Here is a tiny trained network, its code and every weight. The questions are about switching its units off for an input and a target symbol, where a switched-off unit gives its printed mean instead of its output.

import numpy as np


def w(rows, s, z=0):
    codes = np.array(rows[::2]) - 128.0
    scale = np.full(codes.shape[1], s)
    scale[-1] = z or s
    return codes * scale


def f(y):
    return y / 2 * (1 + np.tanh(0.7978845608 * (y + 0.044715 * y**3)))


def softmax(a):
    e = np.exp(a - a.max(-1, keepdims=True))
    return e / e.sum(-1, keepdims=True)


def log_softmax(a):
    a = a - a.max(-1, keepdims=True)
    return a - np.log(np.exp(a).sum(-1, keepdims=True))


def net(x, mask):
    ids = ['ΔΛαγζηθμφ'.index(c) for c in x.split()]
    T = len(ids)
    res = E[ids] + P[:T]
    r = res
    for j in range(2):
        rows = slice(4 * j, 4 * j + 4)
        q, k, v = (r @ M[0][rows].T for M in (Q, K, V))
        z = softmax(np.where(np.tri(T) > 0, q @ k.T / 4**0.5, -1e9)) @ v
        o = O[0][rows]
        res = res + np.where(mask[j], z, o[:, -1]) @ o[:, :-1]
    y = f(res @ A[0][:, :-1].T + A[0][:, -1])
    res = res + np.where(mask[2:10], y, B[0][:, -1]) @ B[0][:, :-1]
    return log_softmax(res[-1] @ U[:, :-1].T + U[:, -1])


Q, K, V, O, A, B = {}, {}, {}, {}, {}, {}
E = w([
[67,220,112],'Δ',
[141,31,199],'Λ',
[189,255,57],'α',
[196,146,60],'γ',
[105,136,159],'ζ',
[68,191,158],'η',
[155,156,100],'θ',
[74,152,133],'μ',
[223,155,173],'φ',
],0.017)
P = w([
[137,218,2],'0',
[149,186,71],'1',
[162,165,101],'2',
[168,154,123],'3',
[170,141,139],'4',
[174,129,156],'5',
[172,121,165],'6',
[178,111,174],'7',
[178,105,186],'8',
],0.0074)
Q[0] = w([
[251,187,181],'head 0',
[103,130,159],'head 0',
[107,130,153],'head 0',
[109,96,53],'head 0',
[160,128,139],'head 1',
[66,80,83],'head 1',
[175,129,224],'head 1',
[4,96,236],'head 1',
],0.014)
K[0] = w([
[67,155,211],'head 0',
[127,90,107],'head 0',
[128,100,114],'head 0',
[154,175,124],'head 0',
[169,124,131],'head 1',
[72,89,71],'head 1',
[194,122,208],'head 1',
[3,111,223],'head 1',
],0.015)
V[0] = w([
[118,107,254],'head 0',
[153,115,116],'head 0',
[121,119,209],'head 0',
[127,116,190],'head 0',
[80,203,111],'head 1',
[41,94,60],'head 1',
[40,108,117],'head 1',
[83,157,127],'head 1',
],0.0099)
O[0] = w([
[201,150,135,140],'head 0',
[101,110,144,98],'head 0',
[187,149,127,143],'head 0',
[167,139,132,130],'head 0',
[105,85,174,196],'head 1',
[254,153,165,3],'head 1',
[152,153,141,43],'head 1',
[108,116,148,140],'head 1',
],0.011,0.0035)
A[0] = w([
[153,160,185,108],'neuron 0',
[85,155,48,253],'neuron 1',
[105,191,194,210],'neuron 2',
[153,77,54,49],'neuron 3',
[132,95,135,147],'neuron 4',
[88,140,107,55],'neuron 5',
[93,252,82,55],'neuron 6',
[107,141,141,81],'neuron 7',
],0.019,0.0051)
B[0] = w([
[136,143,95,160],'neuron 0',
[84,197,71,232],'neuron 1',
[181,178,150,254],'neuron 2',
[140,109,248,148],'neuron 3',
[103,134,151,132],'neuron 4',
[217,99,178,155],'neuron 5',
[100,5,187,207],'neuron 6',
[140,75,144,142],'neuron 7',
],0.018,0.0099)
U = w([
[191,165,117,176],'Δ',
[150,117,80,84],'Λ',
[200,162,141,217],'α',
[57,139,228,207],'γ',
[165,149,247,14],'ζ',
[101,85,248,2],'η',
[114,137,97,55],'θ',
[243,3,77,188],'μ',
[98,49,166,29],'φ',
],0.0074,0.0086)

Each question gives the input, a string of symbols that net reads in full, and the target symbol t.
The units are the heads (4 rows each of Q, K, V and O) and the neurons (one row each of A and B). Each row of codes is followed by its name. A weight is (code - 128) times the scale printed after its matrix; where a second scale follows, it is the last column's (O, A, B and U).
mask holds one flag per unit, heads first, then neurons. A switched-off unit (its flag False) gives its mean, the last column of its rows in O or B, instead of its output. The means were averaged over made-up inputs and are rounded, as every weight is.
A unit's drop is (log p(t) with every unit on - log p(t) with that unit switched off) / (log p(t) with every unit on - log p(t) with every unit switched off).
The circuit of an input: a set's keep is (log p(t) with only the set's units on - log p(t) with every unit switched off) / (log p(t) with every unit on - log p(t) with every unit switched off). Starting from all 10 units, units are removed one at a time, each time the one whose removal leaves the highest keep (on an exact tie, the one counted first), for as long as the keep stays at least 0.8.
units of the circuit, in order: the units of the circuit, biggest drop first
top k neurons: the k neurons with the biggest drops, biggest first
heads that matter: for each layer, one digit per head in row order, 1 if its drop is at least 0.15 and else 0, layers parted by /
drop when u is switched off: that unit's drop, to one decimal
input ζ ζ μ ζ Λ η Λ ζ μ, target α: units of the circuit, in order	head 0; neuron 6
input φ ζ Λ ζ ζ ζ η ζ ζ, target Δ: heads that matter	10
input Λ Δ η η μ, target α: heads that matter	01
input Δ Δ γ θ, target γ: heads that matter	01
input ζ Δ θ η, target ζ: heads that matter	01
input η ζ ζ Λ η ζ ζ α, target γ: heads that matter	01
input Λ α ζ ζ η μ ζ η, target α: heads that matter	11
input η Λ γ, target γ: heads that matter	00
input η η θ, target γ: units of the circuit, in order	neuron 2; neuron 6; head 0
input α ζ Λ γ, target γ: top 2 neurons	neuron 3; neuron 2
input γ μ η φ, target γ: top neuron	neuron 2
input Λ ζ ζ ζ γ ζ ζ ζ, target α: drop when head 1 is switched off	0.1
input Λ η α φ Λ η η, target α: drop when neuron 2 is switched off	0.7
input Λ Δ φ, target γ: drop when neuron 6 is switched off	0.2
